How the units are linked:
state | ke ri
Lik | Gak Geg
Mos | Mel Vab
Noz | Kap Rir
Gak | Ber Sib
Rad | Vab Mel
Bib | Kiz Bis
Kap | Ziz Suf
Ber | Mim Rar
Ril | Rad Lov
Sir | Vib Nav
Mel | Lov Rad
Geg | Suv Lik
Rul | Dap Kal
Lud | Bab Biv
Mar | Nak Liv
Suf | Rir Kap
Nav | Bip Sir
Rir | Gel Noz
Mim | Mos Gal
Lus | Vut Vog
Kiz | Liv Nak
Nak | Bis Kiz
Liv | Sel Mar
Kal | Bar Rul
Zus | Mar Sel
Gel | Las Duv
Suv | Biv Bab
Vib | Zus Fem
Vog | Lir Lus
Vab | Gal Mos
Ziz | Kal Dap
Bis | Dur Bib
Bip | Duv Las
Dur | Lus Lir
Duv | Noz Gel
Lov | Biz Ril
Fem | Nav Vib
Las | Sir Bip
Fom | Vog Vut
Lir | Bib Dur
Dap | Suf Ziz
Bar | Ril Biz
Rar | Sib Ber
Sel | Fem Zus
Sib | Geg Gak
Biv | Fom Lud
Vut | Lud Fom
Gal | Rar Mim
Biz | Rul Bar
Bab | Lik Suv

The rows follow the links: the fewer symbols apart two units are, the more alike their rows tend to be.

Some units and rows for them; each showing differs a little:
Sel -> 2	-4	-27	-1	21	-7	13	3	28	-19	27	-18	-15	-12	-9	-10	-7	15	-8	15	-11	16	-9	-23	26	-6	32	3	-39	7	-13	-1	-6	-7	15	-11	-11	5	6	26	7	24	-4	32	-7	7	25	28	-36	5	-33	2	-40	11	-8	1	11	30	9	-6	31	7	12	-3	-7
Nak -> -8	-5	27	-14	-25	0	6	4	-32	-12	3	-4	-4	1	5	6	2	9	-12	-19	39	3	-5	15	5	-9	-33	-1	39	-1	-2	21	6	-11	6	40	9	8	4	-35	7	-34	1	8	-8	-3	4	-22	41	7	-10	2	53	4	-8	0	6	-32	8	5	7	10	-17	2	-11
Rir -> 3	12	-29	10	22	1	4	-8	36	10	5	-7	-3	-1	-7	6	1	0	13	20	-30	4	9	-11	10	11	35	0	-41	-4	-5	-21	0	8	3	-33	-5	-6	2	33	-11	35	-1	9	7	-2	12	28	-45	-5	-6	-1	-56	5	9	1	4	36	-12	-3	7	-7	16	1	9
Bib -> 9	6	9	-23	-16	-4	14	-2	-19	-4	32	-18	-14	8	7	-11	-7	21	8	-14	40	16	-1	2	30	6	-22	3	28	8	-13	-1	-12	5	16	46	-2	-3	8	-20	-6	-24	-6	37	5	9	32	-9	29	-5	-34	5	29	11	6	5	15	-20	-7	-11	36	-6	-9	-6	2
Lik -> 10	7	-18	21	19	-5	-17	-6	30	14	-14	13	13	-2	-8	-8	-4	-17	13	17	-45	-12	1	-18	-17	7	27	1	-32	6	8	-19	-8	9	-13	-47	-9	-5	-5	29	-8	30	-5	-27	7	2	-17	17	-37	-7	26	7	-43	-9	9	3	-12	30	-7	-9	-17	-5	14	-3	7
Rad -> 12	1	-12	-15	4	-9	21	1	3	-16	43	-23	-20	1	-3	-15	-12	26	-3	2	21	22	-6	-13	37	-1	5	3	-3	9	-18	-1	-12	-2	23	24	-11	-1	9	1	1	-4	-11	47	-1	11	42	10	-6	4	-50	7	-5	17	-1	4	20	3	1	-12	50	0	2	-10	-3
Fem -> -7	-8	-29	11	24	-6	3	6	33	-15	9	-6	-4	-17	-8	-5	-2	3	-12	20	-33	3	-8	-16	7	-8	40	1	-49	2	-5	-1	0	-9	3	-28	-10	7	3	31	11	35	-2	10	-8	2	7	29	-42	8	-13	3	-51	3	-9	3	2	33	9	2	12	6	18	-4	-9
Duv -> -12	-4	5	19	8	8	-22	1	9	7	-41	26	18	-6	-1	14	12	-28	-5	8	-37	-22	3	8	-35	-6	7	-6	-14	-9	16	-1	10	-1	-21	-36	7	2	-9	7	0	16	9	-46	-4	-9	-40	-1	-14	2	41	-9	-17	-16	-3	-4	-19	12	2	8	-46	2	6	11	-2
Suv -> -10	-1	9	21	2	6	-20	-1	1	10	-42	26	20	0	1	14	11	-28	2	1	-28	-23	6	12	-39	0	0	-6	0	-11	18	-1	13	-2	-23	-30	10	-4	-8	1	1	7	7	-48	0	-7	-42	-7	-1	1	48	-9	-3	-18	-1	-6	-19	2	2	8	-50	-1	4	9	-1
Mel -> -5	-10	26	-14	-26	-2	-3	8	-37	-9	-2	0	3	-2	7	0	-1	4	-10	-23	34	-2	-5	16	-3	-10	-30	1	44	-1	1	26	2	-8	-3	37	7	6	-4	-33	10	-35	-2	-5	-10	-1	-7	-26	45	6	-2	0	55	-2	-8	-1	-2	-36	10	2	-2	7	-16	0	-9
Lir -> 10	7	17	-18	-20	-3	7	-3	-29	5	16	-8	-9	15	3	-8	-5	15	8	-18	41	7	4	7	14	6	-35	2	45	1	-4	2	-6	9	9	44	1	-6	4	-31	-8	-34	-2	18	7	3	18	-21	40	-6	-13	3	46	6	7	1	8	-33	-7	-6	18	-7	-13	-4	9
Rul -> -14	-1	-7	-20	-4	9	33	-2	-4	-14	19	-25	-20	-3	1	18	12	32	-3	-1	29	24	5	15	38	1	-6	-7	8	-12	-16	3	13	-2	21	38	12	2	8	-2	1	-10	6	50	1	-11	45	9	8	0	-50	-7	6	22	-4	-4	21	-6	3	10	34	0	0	10	0
Geg -> -12	-4	-5	22	13	5	-17	2	18	4	-32	23	18	-10	-5	14	8	-25	-6	9	-42	-19	2	3	-31	-4	22	-3	-25	-11	15	0	11	-3	-20	-41	5	3	-6	17	3	23	7	-40	-4	-7	-36	5	-23	5	38	-6	-30	-10	-6	-3	-16	17	4	12	-41	2	7	7	-6
Gal -> -4	-9	-31	3	20	-4	7	2	36	-18	21	-12	-10	-14	-9	-9	-6	9	-12	22	-23	9	-6	-19	16	-6	36	-1	-45	3	-6	-2	-4	-8	11	-19	-13	7	0	32	7	29	-2	21	-8	5	15	27	-43	5	-23	5	-47	8	-10	-1	8	32	11	-4	24	7	17	-3	-9
Vib -> 7	-4	17	17	-6	-10	-34	3	-9	9	-21	26	22	1	0	-20	-15	-28	-5	-4	-16	-24	-6	-7	-40	-1	-6	3	11	8	18	7	-10	-1	-22	-19	-9	2	-9	-10	4	-4	-7	-52	-4	10	-45	-16	13	2	49	10	16	-24	-3	3	-23	-7	2	-12	-35	4	-7	-6	-4
Sib -> -9	-9	-19	19	20	3	-10	3	24	-5	-19	14	9	-11	-5	8	4	-19	-10	14	-41	-9	-1	-7	-23	-9	33	0	-42	-5	6	0	7	-9	-9	-44	-2	6	-2	29	9	33	0	-22	-7	-6	-24	18	-37	6	17	-3	-44	-10	-3	-3	-10	29	7	6	-21	6	14	4	-8

Each walk starts at a row. The symbols on each line, taken left to right, move it on to the next unit.
Answer with the unit's row; about right is enough.
---
-4	9	27	6	-17	5	-15	-2	-26	16	-34	19	15	11	5	14	7	-20	11	-14	4	-19	5	20	-30	4	-26	-7	35	-7	11	0	10	8	-17	3	14	-6	-4	-25	-7	-22	6	-38	7	-7	-26	-25	32	-3	42	-7	38	-15	5	-3	-14	-25	-4	6	-41	-8	-10	9	7
ke ri ri
3	10	29	-6	-23	2	-6	-6	-32	14	-16	7	8	15	9	5	2	-2	12	-20	24	-8	9	19	-12	11	-38	-4	46	-2	6	2	3	10	-8	26	7	-7	-2	-30	-9	-32	2	-16	8	-4	-12	-30	45	-6	19	-3	50	-6	8	-4	-5	-32	-12	3	-18	-6	-15	1	8
ri ke ri ri
-1	10	-30	0	20	2	23	-4	33	2	13	-17	-15	5	-5	12	6	15	10	17	-14	17	8	-6	29	5	30	-3	-37	-5	-14	-20	8	8	14	-9	-3	-4	3	27	-6	28	4	32	9	-5	32	30	-36	-6	-32	-3	-46	15	8	-4	16	31	-9	6	25	-6	12	4	9
---
13	2	4	20	6	-5	-32	-2	8	14	-23	26	21	-2	1	-15	-13	-29	5	7	-35	-23	-5	-15	-35	2	8	3	-11	10	17	-4	-11	0	-23	-37	-10	-1	-8	7	-2	16	-7	-49	2	13	-40	-4	-12	-4	49	8	-12	-20	3	4	-18	10	-3	-10	-38	-5	6	-8	3
ke ke ke ri
10	-3	-18	-12	12	-9	18	3	13	-14	43	-24	-20	-6	0	-18	-10	25	-3	8	13	22	-8	-17	36	-5	15	3	-16	9	-18	-1	-12	-4	23	16	-12	5	6	12	3	7	-7	45	-2	6	42	20	-18	4	-47	7	-19	14	-3	4	18	13	1	-9	49	2	8	-7	-2
ke ke ri ke
5	-8	29	3	-18	-10	-27	2	-29	1	-18	22	14	-1	8	-12	-6	-18	-9	-17	8	-18	-10	5	-33	-6	-25	5	30	9	14	21	-8	-8	-20	3	1	6	-5	-25	10	-24	-6	-35	-6	6	-35	-28	36	6	35	6	39	-19	-8	5	-13	-26	11	-8	-28	6	-12	-7	-3
---
-11	-3	8	-21	-13	5	23	3	-19	-19	18	-19	-16	-4	6	8	13	25	-9	-12	44	17	-3	17	27	-8	-22	-3	21	-10	-14	15	10	-8	15	45	11	5	8	-21	7	-29	5	40	-5	-9	30	-5	26	4	-41	-4	32	18	-8	-3	15	-21	7	12	27	3	-12	7	-6
ke ri ri ri
8	7	23	-16	-25	-1	4	-5	-34	10	6	-4	-3	16	7	-5	-1	10	13	-20	38	4	6	13	10	10	-37	1	48	1	-5	2	-4	8	1	37	5	-6	3	-35	-11	-33	0	6	8	1	8	-27	44	-8	-4	0	50	0	6	-2	3	-30	-8	-2	7	-8	-17	-2	6
ke ke ke ke
5	-6	-25	-8	14	-6	16	5	22	-17	38	-21	-16	-7	-4	-12	-5	20	-9	13	1	19	-8	-18	31	-3	25	3	-29	10	-13	-1	-9	-5	16	0	-12	5	7	22	6	18	-9	39	-3	10	33	26	-26	6	-46	6	-30	16	-5	5	20	19	3	-5	42	3	10	-9	-6
---
-10	-8	21	-19	-23	3	12	2	-28	-16	7	-9	-10	-1	8	7	2	17	-11	-19	44	10	-4	16	15	-6	-27	-1	36	-6	-7	23	8	-10	9	43	12	8	3	-28	9	-33	3	19	-8	-4	13	-19	40	3	-22	-2	46	9	-6	-2	8	-30	10	4	15	4	-15	4	-7
ke ke ke
-6	5	-21	-11	11	8	34	-2	13	-5	17	-30	-23	-1	1	17	10	28	4	9	11	21	8	7	39	5	13	-6	-16	-10	-17	-10	10	3	23	16	5	-3	9	14	-4	11	6	49	7	-12	47	19	-18	-2	-48	-11	-23	27	5	-3	22	14	-5	10	34	-5	9	10	5
ke ke ri
-11	1	18	13	-5	9	-21	-3	-7	16	-45	28	20	2	2	14	8	-25	4	-5	-18	-24	9	16	-37	0	-7	-3	11	-12	15	1	12	1	-20	-23	11	0	-5	-6	-2	0	8	-50	1	-12	-42	-14	11	1	46	-9	12	-17	2	-5	-21	-9	-2	11	-50	-2	-5	7	2
---
4	9	29	-12	-26	2	0	-4	-33	13	-5	4	0	15	8	-2	0	4	14	-23	32	-2	7	14	-2	7	-36	1	49	-3	0	2	-1	7	-1	34	6	-6	0	-33	-9	-36	1	-5	7	-1	-2	-24	44	-7	7	0	56	0	13	2	-2	-33	-11	0	-4	-9	-14	1	9
ri ke ri
-2	7	29	-2	-20	4	-11	-3	-29	18	-24	14	12	14	6	10	3	-11	11	-18	15	-11	9	17	-21	6	-33	-4	41	-5	12	3	7	10	-15	13	8	-4	-5	-30	-10	-31	4	-28	7	-4	-20	-29	40	-6	31	-4	49	-9	7	0	-9	-33	-7	2	-29	-7	-15	3	7
ri ke ke
7	11	-29	14	27	0	-5	-6	33	13	0	1	1	0	-5	0	-3	-8	16	21	-37	-1	8	-13	1	8	33	-1	-42	2	2	-27	-5	7	-1	-39	-9	-8	-1	34	-10	35	0	-8	7	-1	0	25	-42	-8	6	3	-52	0	9	0	-2	37	-10	-4	-1	-7	16	-2	9
---
-7	6	-31	-8	15	5	28	-3	23	-4	18	-21	-18	-2	-4	14	10	24	11	16	0	20	9	1	33	5	25	-3	-29	-8	-17	-15	7	10	18	1	4	-5	7	21	-9	19	8	42	6	-7	38	27	-29	-2	-38	-8	-35	20	7	-4	17	23	-6	7	31	-6	10	5	5
ke ri ri
3	7	-33	7	24	3	13	-3	33	6	11	-11	-7	4	-10	5	6	4	15	19	-22	9	8	-9	17	8	33	-2	-38	-4	-7	-23	1	11	11	-23	-4	-7	5	32	-11	34	3	20	11	-3	20	30	-44	-7	-16	-1	-52	9	7	-1	6	34	-8	1	16	-6	17	4	10
ke ke ke ke
13	-1	6	19	0	-7	-34	-1	-5	11	-22	28	21	2	2	-18	-9	-31	-3	-4	-26	-22	-8	-13	-41	-1	1	4	1	9	18	0	-14	0	-24	-31	-11	0	-7	0	1	7	-8	-48	1	11	-43	-10	3	2	51	11	1	-22	-2	4	-19	0	2	-11	-37	1	2	-10	0
---
-7	-7	-27	15	24	1	0	6	33	-12	-1	-1	1	-18	-9	1	-1	-6	-10	18	-36	1	-5	-12	-5	-8	37	2	-45	-1	2	-3	2	-10	3	-39	-7	4	-1	31	10	35	0	-5	-10	-1	-4	25	-46	4	-1	-1	-52	0	-9	-2	1	32	9	0	-1	7	15	2	-7
ke ri
11	2	-2	23	11	-6	-27	-3	16	13	-20	22	20	-2	-5	-12	-11	-27	6	10	-40	-20	-2	-16	-31	3	14	3	-21	8	17	-14	-11	5	-18	-45	-11	-4	-5	14	-6	22	-9	-44	5	6	-35	2	-20	-4	41	7	-26	-19	6	3	-18	16	-6	-12	-32	-3	6	-7	6
ke ke
9	-4	27	11	-15	-6	-32	2	-17	1	-20	24	20	-1	2	-17	-10	-26	-6	-15	-5	-19	-8	-5	-40	-4	-20	5	22	9	14	16	-12	-5	-18	-10	-5	3	-7	-19	6	-15	-5	-47	-6	9	-41	-21	26	4	43	7	29	-21	-6	5	-18	-21	5	-10	-35	5	-11	-10	-6
